Here is a tiny trained network, its code and every weight. The questions are about switching its units off for an input and a class, where a switched-off unit gives its printed mean instead of its output.

import numpy as np


def w(rows, s, z=0):
    codes = np.array(rows[::2]) - 128.0
    scale = np.full(codes.shape[1], s)
    scale[-1] = z or s
    return codes * scale


def norm(h):
    return h / np.sqrt((h * h).mean(-1, keepdims=True) + 1e-5)


def f(y):
    return np.maximum(y, 0)


def log_softmax(a):
    a = a - a.max(-1, keepdims=True)
    return a - np.log(np.exp(a).sum(-1, keepdims=True))


def net(x, mask):
    res = np.array(x, float).reshape(1, 4) / 4 @ E
    u = 0
    for l in range(4):
        y = f(norm(res) @ A[l][:, :-1].T + A[l][:, -1])
        res = res + np.where(mask[u : u + 5], y, B[l][:, -1]) @ B[l][:, :-1]
        u += 5
    return log_softmax(norm(res)[-1] @ U[:, :-1].T + U[:, -1])


A, B = {}, {}
E = w([
[163,35,54,151],'x0',
[87,98,254,61],'x1',
[233,114,200,64],'x2',
[182,70,159,232],'x3',
],0.0054)
A[0] = w([
[49,43,163,252,142],'L0N0',
[26,160,21,99,254],'L0N1',
[151,87,3,25,115],'L0N2',
[84,137,203,139,173],'L0N3',
[80,82,168,89,154],'L0N4',
],0.0056,0.0016)
B[0] = w([
[67,107,138,116,222],'L0N0',
[110,150,66,113,254],'L0N1',
[119,101,112,254,215],'L0N2',
[119,154,97,196,196],'L0N3',
[173,101,13,214,184],'L0N4',
],0.0088,0.0038)
A[1] = w([
[254,97,162,170,157],'L1N0',
[133,105,129,56,254],'L1N1',
[253,92,147,169,106],'L1N2',
[149,115,146,207,175],'L1N3',
[89,85,143,150,10],'L1N4',
],0.011,0.0011)
B[1] = w([
[122,248,141,123,254],'L1N0',
[82,217,119,160,156],'L1N1',
[125,230,103,118,251],'L1N2',
[47,68,237,210,236],'L1N3',
[46,2,183,79,167],'L1N4',
],0.007,0.0054)
A[2] = w([
[142,116,96,140,87],'L2N0',
[115,131,234,122,73],'L2N1',
[86,255,139,184,89],'L2N2',
[187,202,108,169,208],'L2N3',
[89,56,156,122,250],'L2N4',
],0.0089,0.0022)
B[2] = w([
[14,116,100,253,136],'L2N0',
[87,139,96,178,160],'L2N1',
[248,102,160,82,254],'L2N2',
[117,203,238,98,198],'L2N3',
[159,233,204,138,165],'L2N4',
],0.0053,0.0094)
A[3] = w([
[162,252,164,136,178],'L3N0',
[76,98,85,126,106],'L3N1',
[85,75,106,123,247],'L3N2',
[108,142,73,69,70],'L3N3',
[155,190,101,147,248],'L3N4',
],0.014,0.0012)
B[3] = w([
[57,38,37,3,255],'L3N0',
[201,189,108,148,154],'L3N1',
[254,210,117,81,151],'L3N2',
[187,149,189,131,147],'L3N3',
[39,47,148,134,189],'L3N4',
],0.0087,0.014)
U = w([
[64,139,190,230,154],'0',
[103,119,87,10,218],'1',
[173,57,123,111,61],'2',
[196,253,20,208,159],'3',
[225,65,122,122,2],'4',
[227,104,177,212,29],'5',
],0.013,0.0062)

Each question gives the input, the list of numbers given to net, and the class t.
The units are the neurons (one row each of A and B). Each row of codes is followed by its name. A weight is (code - 128) times the scale printed after its matrix; where a second scale follows, it is the last column's (A, B and U).
mask holds one flag per neuron, layer by layer. A switched-off neuron (its flag False) gives its mean, the last column of its row in B, instead of its output. The means were averaged over made-up inputs and are rounded, as every weight is.
A unit's drop is (log p(t) with every unit on - log p(t) with that unit switched off) / (log p(t) with every unit on - log p(t) with every unit switched off).
The circuit of an input: a set's keep is (log p(t) with only the set's units on - log p(t) with every unit switched off) / (log p(t) with every unit on - log p(t) with every unit switched off). Starting from the 12 units with the biggest drops (on a tie, the unit counted first), units are removed one at a time, each time the one whose removal leaves the highest keep (on an exact tie, the one counted first), for as long as the keep stays at least 0.8.
circuit, biggest first: the units of the circuit, biggest drop first
most important unit: the unit with the biggest drop
k most important neurons: the k neurons with the biggest drops, biggest first
top k neurons in layer l: the k neurons of layer l with the biggest drops, biggest first
drop when u is switched off: that unit's drop, to one decimal
input [-3,-4,0,6], class 0: most important unit -> L1N3
input [7,-7,1,-3], class 0: circuit, biggest first -> L0N2, L3N0, L3N4
input [3,6,-5,8], class 0: 2 most important neurons -> L3N0, L2N2
input [7,5,-7,8], class 5: 2 most important neurons -> L3N0, L3N2
input [7,-8,6,8], class 1: circuit, biggest first -> L1N0, L1N2, L3N0, L2N3
input [3,3,-6,7], class 0: 2 most important neurons -> L3N0, L2N2
input [1,-8,-2,-6], class 3: top 2 neurons in layer 0 -> L0N2, L0N1
input [-1,-3,-3,-1], class 3: top 2 neurons in layer 1 -> L1N0, L1N2
input [2,-1,-8,4], class 3: 2 most important neurons -> L3N0, L3N2
input [3,-8,4,-6], class 0: top 3 neurons in layer 1 -> L1N0, L1N2, L1N1
input [4,-3,-7,7], class 3: 3 most important neurons -> L3N0, L3N2, L3N4
input [7,3,-1,6], class 0: 2 most important neurons -> L3N0, L2N4
input [4,0,-4,7], class 5: top 2 neurons in layer 0 -> L0N0, L0N2
input [8,-5,-5,-7], class 3: circuit, biggest first -> L3N0
input [-8,7,-2,3], class 0: top 3 neurons in layer 0 -> L0N4, L0N3, L0N1
input [0,-6,-3,-1], class 3: top 3 neurons in layer 1 -> L1N0, L1N2, L1N1
input [7,-2,-3,-8], class 3: drop when L3N4 is switched off -> 0.0
input [-3,7,-7,5], class 0: drop when L3N0 is switched off -> 0.7
input [-6,-8,3,8], class 1: drop when L3N0 is switched off -> 0.7
input [2,-5,-4,4], class 3: most important neuron -> L3N0
